Below are the code and all the weights of a small trained network. Each question names an input and a class and asks about switching units off, where a switched-off unit gives its printed mean instead of its output.

import numpy as np


def w(rows, s, z=0):
    codes = np.array(rows[::2]) - 128.0
    scale = np.full(codes.shape[1], s)
    scale[-1] = z or s
    return codes * scale


def f(y):
    return np.maximum(y, 0)


def log_softmax(a):
    a = a - a.max(-1, keepdims=True)
    return a - np.log(np.exp(a).sum(-1, keepdims=True))


def net(x, mask):
    res = np.array(x, float).reshape(1, 8) / 4 @ E
    y = f(res @ A[0][:, :-1].T + A[0][:, -1])
    res = res + np.where(mask, y, B[0][:, -1]) @ B[0][:, :-1]
    return log_softmax(res[-1] @ U[:, :-1].T + U[:, -1])


A, B = {}, {}
E = w([
[122,133,126,131,132,116,126,131],'x0',
[101,124,141,85,157,102,155,109],'x1',
[182,164,194,28,218,172,102,165],'x2',
[34,54,82,107,123,100,51,198],'x3',
[107,173,123,195,130,243,31,47],'x4',
[164,121,107,143,119,155,105,130],'x5',
[91,83,160,186,229,97,177,160],'x6',
[2,181,31,137,121,176,226,163],'x7',
],0.0071)
A[0] = w([
[54,62,139,123,94,100,52,135,22],'n0',
[152,161,207,167,95,148,212,50,3],'n1',
[111,122,100,38,45,153,150,31,144],'n2',
[117,44,148,217,247,145,163,88,78],'n3',
[78,56,129,93,143,171,69,162,39],'n4',
[112,71,98,204,65,59,151,48,97],'n5',
[152,182,119,110,73,89,66,130,136],'n6',
[157,72,221,142,106,64,52,80,28],'n7',
[69,117,152,160,170,198,67,33,102],'n8',
],0.011,0.0063)
B[0] = w([
[252,207,65,142,122,78,86,145,203],'n0',
[184,161,3,114,146,27,74,115,217],'n1',
[98,123,204,201,94,123,102,104,235],'n2',
[110,167,206,177,33,106,30,121,231],'n3',
[219,175,108,190,138,102,153,17,199],'n4',
[189,122,187,96,203,219,162,118,242],'n5',
[98,147,186,108,138,76,85,169,220],'n6',
[63,161,48,178,111,213,233,159,254],'n7',
[116,15,102,70,140,115,173,203,254],'n8',
],0.011,0.0073)
U = w([
[195,195,2,148,129,13,48,1,20],'0',
[122,121,150,169,116,112,100,109,254],'1',
[13,196,55,207,86,169,185,115,136],'2',
[136,107,165,141,96,94,93,108,197],'3',
[89,134,252,189,24,76,35,119,41],'4',
[170,109,201,90,222,177,98,59,117],'5',
[137,4,129,73,88,68,147,164,98],'6',
],0.0066)

Each question gives the input, the list of numbers given to net, and the class t.
The units are the neurons (one row each of A and B). Each row of codes is followed by its name. A weight is (code - 128) times the scale printed after its matrix; where a second scale follows, it is the last column's (A, B and U).
mask holds one flag per neuron, in row order. A switched-off neuron (its flag False) gives its mean, the last column of its row in B, instead of its output. The means were averaged over made-up inputs and are rounded, as every weight is.
A unit's drop is (log p(t) with every unit on - log p(t) with that unit switched off) / (log p(t) with every unit on - log p(t) with every unit switched off).
The circuit of an input: a set's keep is (log p(t) with only the set's units on - log p(t) with every unit switched off) / (log p(t) with every unit on - log p(t) with every unit switched off). Starting from all 9 units, units are removed one at a time, each time the one whose removal leaves the highest keep (on an exact tie, the one counted first), for as long as the keep stays at least 0.8.
circuit, biggest first: the units of the circuit, biggest drop first
top k neurons: the k neurons with the biggest drops, biggest first
drop when u is switched off: that unit's drop, to one decimal
input [0,-1,-8,-3,-1,-1,-4,3], class 5: top 3 neurons => (n5, n7, n3)
input [1,3,3,-5,-2,-4,-6,3], class 4: top 2 neurons => (n2, n7)
input [5,-3,0,-1,8,-5,6,-6], class 6: circuit, biggest first => (n8)
input [8,2,-1,8,4,0,-5,6], class 0: top 3 neurons => (n0, n4, n7)
input [-1,5,4,-1,5,3,7,4], class 4: top 2 neurons => (n3, n7)
input [2,-6,-8,-8,8,-4,-8,8], class 0: top 3 neurons => (n1, n7, n3)
input [8,-5,-4,7,6,-7,1,6], class 1: top 3 neurons => (n1, n8, n5)
input [-7,-5,8,4,4,8,8,-7], class 4: top 2 neurons => (n3, n5)
input [6,3,-7,-6,-3,-5,-6,-3], class 5: top 4 neurons => (n5, n3, n0, n4)
input [-4,5,2,4,0,-7,-7,3], class 4: top 2 neurons => (n2, n7)
input [5,3,-8,-6,-1,-3,4,-2], class 5: top 2 neurons => (n5, n0)
input [7,3,-7,4,5,-3,-2,5], class 1: circuit, biggest first => (n7, n5)
input [7,-5,-2,0,-6,6,8,6], class 4: top 3 neurons => (n3, n7, n8)
input [-6,-3,-5,8,3,-5,-5,3], class 0: circuit, biggest first => (n0)
input [-8,-4,-5,5,-4,-8,3,5], class 1: circuit, biggest first => (n7, n5)
input [3,-1,-3,5,-1,5,-7,6], class 4: circuit, biggest first => (n2, n7)
input [-2,2,8,-2,-4,-7,-8,0], class 4: top 2 neurons => (n2, n5)
input [-4,-3,-2,-4,5,6,4,4], class 6: circuit, biggest first => (n8, n7)
input [-7,2,1,-8,-4,3,-6,5], class 0: drop when n5 is switched off => 0.1
input [1,6,-4,-4,8,7,-7,0], class 6: drop when n3 is switched off => 0.3
input [3,7,2,-1,1,2,8,6], class 4: circuit, biggest first => (n3)
input [-7,7,-8,7,2,0,5,0], class 5: drop when n5 is switched off => 1.9
